Below are the code and all the weights of a small trained network. Each question names an input and a target symbol and asks about switching units off, where a switched-off unit gives its printed mean instead of its output.

import numpy as np


def w(rows, s, z=0):
    codes = np.array(rows[::2]) - 128.0
    scale = np.full(codes.shape[1], s)
    scale[-1] = z or s
    return codes * scale


def norm(h):
    return h / np.sqrt((h * h).mean(-1, keepdims=True) + 1e-5)


def f(y):
    return y / 2 * (1 + np.tanh(0.7978845608 * (y + 0.044715 * y**3)))


def softmax(a):
    e = np.exp(a - a.max(-1, keepdims=True))
    return e / e.sum(-1, keepdims=True)


def log_softmax(a):
    a = a - a.max(-1, keepdims=True)
    return a - np.log(np.exp(a).sum(-1, keepdims=True))


def net(x, mask):
    ids = ['αβγδεζθλμπστφψω'.index(c) for c in x.split()]
    T = len(ids)
    res = E[ids] + P[:T]
    u = 0
    for l in range(2):
        r = norm(res)
        for j in range(3):
            rows = slice(2 * j, 2 * j + 2)
            q, k, v = (r @ M[l][rows].T for M in (Q, K, V))
            z = softmax(np.where(np.tri(T) > 0, q @ k.T / 2**0.5, -1e9)) @ v
            o = O[l][rows]
            res = res + np.where(mask[u + j], z, o[:, -1]) @ o[:, :-1]
        u += 3
        y = f(norm(res) @ A[l][:, :-1].T + A[l][:, -1])
        res = res + np.where(mask[u : u + 8], y, B[l][:, -1]) @ B[l][:, :-1]
        u += 8
    return log_softmax(norm(res)[-1] @ U[:, :-1].T + U[:, -1])


Q, K, V, O, A, B = {}, {}, {}, {}, {}, {}
E = w([
[139,128,134,161,100,166],'α',
[137,78,126,139,102,118],'β',
[108,128,83,139,167,145],'γ',
[114,77,163,103,133,100],'δ',
[94,63,128,111,111,106],'ε',
[177,251,234,10,141,98],'ζ',
[123,76,152,102,146,104],'θ',
[151,126,134,132,180,98],'λ',
[119,77,112,145,108,119],'μ',
[178,131,48,45,116,158],'π',
[183,126,118,151,119,108],'σ',
[139,76,166,100,141,97],'τ',
[98,81,134,119,114,147],'φ',
[119,79,162,98,153,98],'ψ',
[122,65,162,94,138,103],'ω',
],0.012)
P = w([
[11,246,118,143,1,4],'0',
[20,118,126,224,70,45],'1',
[48,100,137,213,107,80],'2',
[89,113,136,195,136,113],'3',
[111,102,127,160,138,143],'4',
[136,105,120,122,143,161],'5',
[159,117,132,86,152,181],'6',
[169,131,118,58,151,191],'7',
[177,132,115,31,147,203],'8',
],0.0023)
Q[0] = w([
[200,12,147,193,119,99],'L0H0',
[85,201,97,155,123,187],'L0H0',
[75,10,115,204,161,235],'L0H1',
[84,162,193,93,250,90],'L0H1',
[215,187,79,166,162,142],'L0H2',
[115,224,254,111,43,180],'L0H2',
],0.0045)
K[0] = w([
[176,95,165,130,60,98],'L0H0',
[54,192,113,138,127,148],'L0H0',
[38,61,70,87,116,208],'L0H1',
[87,136,164,84,244,107],'L0H1',
[168,210,78,188,121,85],'L0H2',
[168,137,155,182,1,172],'L0H2',
],0.0048)
V[0] = w([
[172,104,172,134,42,95],'L0H0',
[44,157,108,143,192,146],'L0H0',
[244,127,127,168,95,90],'L0H1',
[170,157,147,160,183,2],'L0H1',
[122,106,112,52,188,29],'L0H2',
[60,134,158,155,113,192],'L0H2',
],0.0034)
O[0] = w([
[30,188,95,83,183,104,95],'L0H0',
[213,92,157,106,64,143,216],'L0H0',
[93,68,115,162,213,198,56],'L0H1',
[152,117,144,91,91,254,184],'L0H1',
[61,164,251,167,41,142,254],'L0H2',
[167,115,76,79,156,71,118],'L0H2',
],0.0028,0.00091)
A[0] = w([
[194,134,125,120,143,2,95],'L0N0',
[122,147,140,148,43,176,94],'L0N1',
[161,152,114,115,150,170,6],'L0N2',
[61,107,130,96,95,148,153],'L0N3',
[99,122,122,169,138,93,158],'L0N4',
[191,138,145,155,19,125,149],'L0N5',
[27,171,110,135,146,167,111],'L0N6',
[98,146,108,86,194,70,114],'L0N7',
],0.0064,0.0021)
B[0] = w([
[2,165,194,149,152,154,174],'L0N0',
[63,127,109,154,163,69,152],'L0N1',
[142,74,137,158,80,85,115],'L0N2',
[134,93,154,115,175,94,208],'L0N3',
[93,130,137,79,164,163,236],'L0N4',
[28,141,135,144,197,119,248],'L0N5',
[74,130,164,180,134,68,225],'L0N6',
[78,163,214,157,80,110,169],'L0N7',
],0.0056,0.0013)
Q[1] = w([
[88,60,135,67,93,40],'L1H0',
[97,132,253,79,200,74],'L1H0',
[81,106,66,207,212,163],'L1H1',
[101,180,217,170,149,119],'L1H1',
[220,160,130,102,99,111],'L1H2',
[131,120,70,167,67,103],'L1H2',
],0.0068)
K[1] = w([
[136,70,119,55,73,95],'L1H0',
[132,159,254,88,127,96],'L1H0',
[107,150,73,179,156,166],'L1H1',
[162,199,171,124,140,136],'L1H1',
[243,133,110,107,109,158],'L1H2',
[117,116,83,142,98,111],'L1H2',
],0.0096)
V[1] = w([
[36,132,47,205,102,187],'L1H0',
[212,98,163,117,194,124],'L1H0',
[131,172,38,176,71,140],'L1H1',
[139,11,155,66,73,57],'L1H1',
[153,3,121,82,112,142],'L1H2',
[215,150,81,197,143,188],'L1H2',
],0.0032)
O[1] = w([
[216,127,167,100,198,88,252],'L1H0',
[103,112,96,157,83,79,83],'L1H0',
[85,194,253,124,109,124,137],'L1H1',
[134,102,34,163,245,234,28],'L1H1',
[88,139,23,130,189,182,62],'L1H2',
[93,141,114,77,9,187,22],'L1H2',
],0.003,0.0023)
A[1] = w([
[101,133,133,177,153,150,106],'L1N0',
[196,148,105,117,115,129,152],'L1N1',
[164,123,92,99,58,194,21],'L1N2',
[125,157,174,150,142,129,120],'L1N3',
[77,109,154,123,77,101,65],'L1N4',
[145,157,78,98,66,187,40],'L1N5',
[2,190,130,152,138,130,4],'L1N6',
[101,86,135,73,117,172,60],'L1N7',
],0.0097,0.0028)
B[1] = w([
[124,148,161,74,112,72,201],'L1N0',
[81,107,136,144,123,210,160],'L1N1',
[134,98,71,58,115,55,142],'L1N2',
[130,101,40,116,147,94,254],'L1N3',
[71,119,165,115,79,152,157],'L1N4',
[117,71,84,7,49,112,138],'L1N5',
[3,6,222,152,101,172,253],'L1N6',
[81,126,136,167,169,76,149],'L1N7',
],0.0066,0.0032)
U = w([
[37,62,203,146,144,82,217],'α',
[193,127,84,134,215,29,209],'β',
[135,159,130,131,106,117,5],'γ',
[132,150,132,133,104,123,21],'δ',
[129,146,127,129,99,122,3],'ε',
[152,242,219,55,109,131,233],'ζ',
[134,158,129,136,93,123,46],'θ',
[132,154,128,138,96,129,49],'λ',
[133,155,126,128,102,128,42],'μ',
[136,153,127,133,94,118,35],'π',
[137,153,137,131,93,120,24],'σ',
[136,150,136,123,95,121,20],'τ',
[140,95,64,7,62,161,220],'φ',
[138,150,133,136,94,119,13],'ψ',
[173,120,118,193,163,251,203],'ω',
],0.011,0.0038)

Each question gives the input, a string of symbols that net reads in full, and the target symbol t.
The units are the heads (2 rows each of Q, K, V and O) and the neurons (one row each of A and B). Each row of codes is followed by its name. A weight is (code - 128) times the scale printed after its matrix; where a second scale follows, it is the last column's (O, A, B and U).
mask holds one flag per unit, layer by layer, with each layer's heads first. A switched-off unit (its flag False) gives its mean, the last column of its rows in O or B, instead of its output. The means were averaged over made-up inputs and are rounded, as every weight is.
A unit's drop is (log p(t) with every unit on - log p(t) with that unit switched off) / (log p(t) with every unit on - log p(t) with every unit switched off).
The circuit of an input: a set's keep is (log p(t) with only the set's units on - log p(t) with every unit switched off) / (log p(t) with every unit on - log p(t) with every unit switched off). Starting from the 12 units with the biggest drops (on a tie, the unit counted first), units are removed one at a time, each time the one whose removal leaves the highest keep (on an exact tie, the one counted first), for as long as the keep stays at least 0.8.
circuit, biggest first: the units of the circuit, biggest drop first
top k neurons: the k neurons with the biggest drops, biggest first
k most important neurons of layer l: the k neurons of layer l with the biggest drops, biggest first
heads that matter: for each layer, one digit per head in row order, 1 if its drop is at least 0.15 and else 0, layers parted by /
input α σ φ σ α δ γ σ, target ω: heads that matter	011 / 000
input λ λ α α γ γ θ τ θ, target β: circuit, biggest first	L1N6
input φ σ γ σ γ γ, target ω: top 2 neurons	L0N5; L0N0
input γ σ λ λ, target β: top 3 neurons	L1N6; L1N3; L0N5
input φ γ λ α α, target β: top 3 neurons	L0N5; L1N6; L0N0
input α α ω α β σ λ α β, target β: circuit, biggest first	L1N6; L1N4; L1H1
input γ γ γ α ψ φ δ μ μ, target β: top 3 neurons	L1N6; L0N6; L0N7
input λ α γ γ λ τ α α α, target φ: top 4 neurons	L0N0; L0N6; L0N3; L1N2
input γ π σ γ λ φ λ σ, target β: top 3 neurons	L0N5; L1N6; L0N0
input σ α α α, target ω: 2 most important neurons of layer 1	L1N1; L1N6
input μ γ π ω ω δ β γ δ, target β: circuit, biggest first	L1H1; L1N6
input α ζ σ β α τ β, target β: circuit, biggest first	L1N6; L0H0
input σ λ τ γ α δ τ λ, target β: top 4 neurons	L0N5; L0N0; L1N6; L0N7
input γ μ α α ω π γ δ α, target ω: heads that matter	001 / 100
input φ α σ α, target β: top 2 neurons	L0N0; L1N6
input γ σ θ α α γ, target β: top 4 neurons	L0N6; L1N6; L0N5; L0N0
input λ γ δ σ λ γ θ τ λ, target ω: heads that matter	011 / 010
input μ ε π σ μ, target β: heads that matter	000 / 000
input α γ γ γ α γ γ α α, target φ: top 3 neurons	L0N0; L0N6; L1N2
input α γ β α δ α ψ σ, target α: heads that matter	100 / 000
input γ λ φ λ γ γ γ λ, target ω: top 4 neurons	L0N0; L0N5; L0N6; L0N1
input γ α φ α λ α γ, target β: top 2 neurons	L0N6; L0N5
input σ γ γ γ γ γ σ γ σ, target ω: 3 most important neurons of layer 0	L0N5; L0N0; L0N6
input α φ ε γ λ φ, target β: heads that matter	000 / 010
input γ σ γ σ, target β: top neuron	L0N0
